Here is a tiny trained network, its code and every weight. The questions are about switching its units off for an input and a class, where a switched-off unit gives its printed mean instead of its output.

import numpy as np


def w(rows, s, z=0):
    codes = np.array(rows[::2]) - 128.0
    scale = np.full(codes.shape[1], s)
    scale[-1] = z or s
    return codes * scale


def norm(h):
    return h / np.sqrt((h * h).mean(-1, keepdims=True) + 1e-5)


def f(y):
    return np.maximum(y, 0)


def log_softmax(a):
    a = a - a.max(-1, keepdims=True)
    return a - np.log(np.exp(a).sum(-1, keepdims=True))


def net(x, mask):
    res = np.array(x, float).reshape(1, 4) / 4 @ E
    u = 0
    for l in range(2):
        y = f(norm(res) @ A[l][:, :-1].T + A[l][:, -1])
        res = res + np.where(mask[u : u + 7], y, B[l][:, -1]) @ B[l][:, :-1]
        u += 7
    return log_softmax(norm(res)[-1] @ U[:, :-1].T + U[:, -1])


A, B = {}, {}
E = w([
[162,150,50,34,172],'x0',
[204,255,165,163,111],'x1',
[79,159,48,133,50],'x2',
[129,132,134,121,117],'x3',
],0.00073)
A[0] = w([
[115,40,164,80,151,185],'0.n0',
[127,200,153,110,62,254],'0.n1',
[125,140,198,251,97,75],'0.n2',
[160,143,120,29,136,209],'0.n3',
[114,172,51,179,89,5],'0.n4',
[8,100,65,124,104,101],'0.n5',
[100,80,160,139,124,13],'0.n6',
],0.0028,0.00063)
B[0] = w([
[32,251,64,173,122,241],'0.n0',
[94,67,109,147,181,230],'0.n1',
[92,85,147,84,131,253],'0.n2',
[155,145,74,164,176,221],'0.n3',
[34,131,137,115,157,190],'0.n4',
[228,105,156,95,84,246],'0.n5',
[116,164,140,146,48,171],'0.n6',
],0.0026,0.0017)
A[1] = w([
[34,117,178,211,99,82],'1.n0',
[227,92,91,88,137,254],'1.n1',
[163,42,192,163,38,96],'1.n2',
[137,89,84,95,54,137],'1.n3',
[141,79,252,180,139,44],'1.n4',
[74,182,102,105,116,142],'1.n5',
[90,77,129,166,69,127],'1.n6',
],0.0032,0.00091)
B[1] = w([
[122,166,203,104,70,254],'1.n0',
[109,95,222,141,88,190],'1.n1',
[156,173,3,199,189,204],'1.n2',
[183,82,141,159,131,190],'1.n3',
[144,38,75,51,106,203],'1.n4',
[93,117,110,82,169,201],'1.n5',
[140,185,147,152,152,209],'1.n6',
],0.0034,0.0024)
U = w([
[37,198,231,107,47,214],'0',
[202,15,125,55,72,204],'1',
[71,189,21,68,222,135],'2',
[223,179,233,149,209,6],'3',
[200,162,48,254,54,36],'4',
],0.0076,0.0022)

Each question gives the input, the list of numbers given to net, and the class t.
The units are the neurons (one row each of A and B). Each row of codes is followed by its name. A weight is (code - 128) times the scale printed after its matrix; where a second scale follows, it is the last column's (A, B and U).
mask holds one flag per neuron, layer by layer. A switched-off neuron (its flag False) gives its mean, the last column of its row in B, instead of its output. The means were averaged over made-up inputs and are rounded, as every weight is.
A unit's drop is (log p(t) with every unit on - log p(t) with that unit switched off) / (log p(t) with every unit on - log p(t) with every unit switched off).
The circuit of an input: a set's keep is (log p(t) with only the set's units on - log p(t) with every unit switched off) / (log p(t) with every unit on - log p(t) with every unit switched off). Starting from the 12 units with the biggest drops (on a tie, the unit counted first), units are removed one at a time, each time the one whose removal leaves the highest keep (on an exact tie, the one counted first), for as long as the keep stays at least 0.8.
circuit, biggest first: the units of the circuit, biggest drop first
top k neurons: the k neurons with the biggest drops, biggest first
k most important neurons of layer l: the k neurons of layer l with the biggest drops, biggest first
input [2,2,0,8], class 3: top 2 neurons => [0.n0; 1.n4]
input [-6,4,-4,7], class 1: circuit, biggest first => [1.n4]
input [-7,-5,3,5], class 4: circuit, biggest first => [1.n2; 0.n5]
input [-8,-3,6,-7], class 4: top 2 neurons => [1.n2; 0.n5]
input [-8,1,-2,-6], class 1: top 2 neurons => [1.n4; 0.n0]
input [-7,-6,7,2], class 4: top 2 neurons => [0.n5; 1.n2]
input [6,-1,3,-8], class 1: circuit, biggest first => [0.n0; 1.n1]
input [-1,-3,-8,3], class 0: circuit, biggest first => [0.n0; 1.n2]
input [0,-3,1,-1], class 4: 2 most important neurons of layer 0 => [0.n5; 0.n3]
input [-2,-6,6,3], class 4: circuit, biggest first => [0.n5; 1.n2; 1.n4]
input [-2,-4,-7,4], class 0: 2 most important neurons of layer 1 => [1.n0; 1.n2]
input [-1,-8,1,4], class 4: 2 most important neurons of layer 1 => [1.n3; 1.n4]
input [3,8,3,5], class 2: top 4 neurons => [0.n5; 1.n0; 0.n1; 0.n4]
input [3,0,3,7], class 1: top 4 neurons => [0.n0; 1.n0; 0.n5; 1.n1]
input [5,-1,8,1], class 1: 2 most important neurons of layer 0 => [0.n5; 0.n0]
input [-2,-6,-4,1], class 0: 2 most important neurons of layer 1 => [1.n0; 1.n2]
input [-4,2,-2,-2], class 1: 2 most important neurons of layer 0 => [0.n0; 0.n5]
input [-2,8,-8,5], class 1: top 2 neurons => [1.n4; 0.n0]
input [4,-4,4,3], class 1: top 2 neurons => [0.n5; 1.n0]
input [-3,-8,-7,-2], class 0: top 2 neurons => [0.n0; 1.n0]
input [4,-3,4,-4], class 1: top 2 neurons => [0.n5; 1.n0]
